Here is a tiny trained network, its code and every weight. The questions are about switching its units off for an input and a class, where a switched-off unit gives its printed mean instead of its output.

import numpy as np


def w(rows, s, z=0):
    codes = np.array(rows[::2]) - 128.0
    scale = np.full(codes.shape[1], s)
    scale[-1] = z or s
    return codes * scale


def f(y):
    return y / 2 * (1 + np.tanh(0.7978845608 * (y + 0.044715 * y**3)))


def log_softmax(a):
    a = a - a.max(-1, keepdims=True)
    return a - np.log(np.exp(a).sum(-1, keepdims=True))


def net(x, mask):
    res = np.array(x, float).reshape(1, 3) / 4 @ E
    y = f(res @ A[0][:, :-1].T + A[0][:, -1])
    res = res + np.where(mask, y, B[0][:, -1]) @ B[0][:, :-1]
    return log_softmax(res[-1] @ U[:, :-1].T + U[:, -1])


A, B = {}, {}
E = w([
[254,154,111,133,100],'x0',
[129,249,136,134,216],'x1',
[74,233,97,144,21],'x2',
],0.0059)
A[0] = w([
[153,98,132,97,172,63],'neuron 0',
[191,137,120,162,117,40],'neuron 1',
[7,101,127,130,167,91],'neuron 2',
[155,56,103,139,219,53],'neuron 3',
[131,104,157,173,137,2],'neuron 4',
[244,151,126,124,97,111],'neuron 5',
[121,135,153,145,117,20],'neuron 6',
[105,165,96,111,83,80],'neuron 7',
[116,197,116,133,222,71],'neuron 8',
[122,24,140,119,33,60],'neuron 9',
[137,68,121,127,78,31],'neuron 10',
[185,37,147,131,235,92],'neuron 11',
[117,149,126,140,103,20],'neuron 12',
[104,173,140,123,63,112],'neuron 13',
[142,115,118,88,149,17],'neuron 14',
[142,215,157,110,201,43],'neuron 15',
[100,180,119,153,44,114],'neuron 16',
[148,109,150,109,147,14],'neuron 17',
[215,147,117,123,106,41],'neuron 18',
[102,187,119,113,32,48],'neuron 19',
[2,101,131,115,166,73],'neuron 20',
[245,152,121,124,99,55],'neuron 21',
],0.013,0.0053)
B[0] = w([
[104,147,143,122,172,146],'neuron 0',
[146,90,153,149,188,134],'neuron 1',
[197,64,185,159,124,195],'neuron 2',
[110,193,165,127,164,195],'neuron 3',
[137,137,145,173,220,108],'neuron 4',
[158,45,164,125,113,205],'neuron 5',
[193,147,150,106,244,105],'neuron 6',
[113,161,154,136,158,157],'neuron 7',
[142,146,42,155,145,198],'neuron 8',
[161,157,3,150,172,225],'neuron 9',
[166,138,89,166,206,153],'neuron 10',
[71,202,179,98,124,253],'neuron 11',
[118,137,146,155,227,115],'neuron 12',
[106,162,156,110,148,182],'neuron 13',
[144,154,150,169,195,111],'neuron 14',
[157,141,44,147,189,191],'neuron 15',
[102,187,169,110,139,212],'neuron 16',
[123,143,149,161,222,116],'neuron 17',
[146,72,162,158,184,155],'neuron 18',
[92,181,165,128,184,195],'neuron 19',
[155,16,173,131,177,194],'neuron 20',
[160,47,170,147,160,187],'neuron 21',
],0.037,0.0066)
U = w([
[103,183,174,111,137,79],'0',
[175,67,162,138,120,149],'1',
[163,150,35,147,140,51],'2',
[115,125,116,80,10,252],'3',
],0.014,0.0034)

Each question gives the input, the list of numbers given to net, and the class t.
The units are the neurons (one row each of A and B). Each row of codes is followed by its name. A weight is (code - 128) times the scale printed after its matrix; where a second scale follows, it is the last column's (A, B and U).
mask holds one flag per neuron, in row order. A switched-off neuron (its flag False) gives its mean, the last column of its row in B, instead of its output. The means were averaged over made-up inputs and are rounded, as every weight is.
A unit's drop is (log p(t) with every unit on - log p(t) with that unit switched off) / (log p(t) with every unit on - log p(t) with every unit switched off).
The circuit of an input: a set's keep is (log p(t) with only the set's units on - log p(t) with every unit switched off) / (log p(t) with every unit on - log p(t) with every unit switched off). Starting from the 12 units with the biggest drops (on a tie, the unit counted first), units are removed one at a time, each time the one whose removal leaves the highest keep (on an exact tie, the one counted first), for as long as the keep stays at least 0.8.
circuit, biggest first: the units of the circuit, biggest drop first
k most important neurons: the k neurons with the biggest drops, biggest first
drop of u: that unit's drop, to one decimal
input [4,-3,-6], class 0: circuit, biggest first -> (neuron 11)
input [-2,4,-3], class 2: 3 most important neurons -> (neuron 8; neuron 16; neuron 15)
input [-2,-4,3], class 2: 2 most important neurons -> (neuron 11; neuron 9)
input [5,-2,-5], class 0: 3 most important neurons -> (neuron 11; neuron 3; neuron 20)
input [-7,-8,-8], class 0: 2 most important neurons -> (neuron 11; neuron 3)
input [5,-8,-7], class 2: 4 most important neurons -> (neuron 9; neuron 10; neuron 16; neuron 19)
input [3,-5,3], class 2: 2 most important neurons -> (neuron 9; neuron 11)
input [5,7,1], class 2: 2 most important neurons -> (neuron 15; neuron 8)
input [8,-3,-8], class 0: 2 most important neurons -> (neuron 11; neuron 3)
input [-2,-4,2], class 2: 3 most important neurons -> (neuron 9; neuron 11; neuron 5)
input [8,-7,6], class 1: 2 most important neurons -> (neuron 5; neuron 21)
input [-8,-1,6], class 1: 3 most important neurons -> (neuron 20; neuron 2; neuron 11)
input [3,7,-5], class 2: 2 most important neurons -> (neuron 15; neuron 8)
input [-4,5,0], class 2: circuit, biggest first -> (neuron 8)
input [3,-5,-1], class 2: drop of neuron 9 -> 0.4
input [-4,-6,-8], class 0: drop of neuron 11 -> 4.1
input [-8,8,3], class 1: drop of neuron 17 -> 0.0
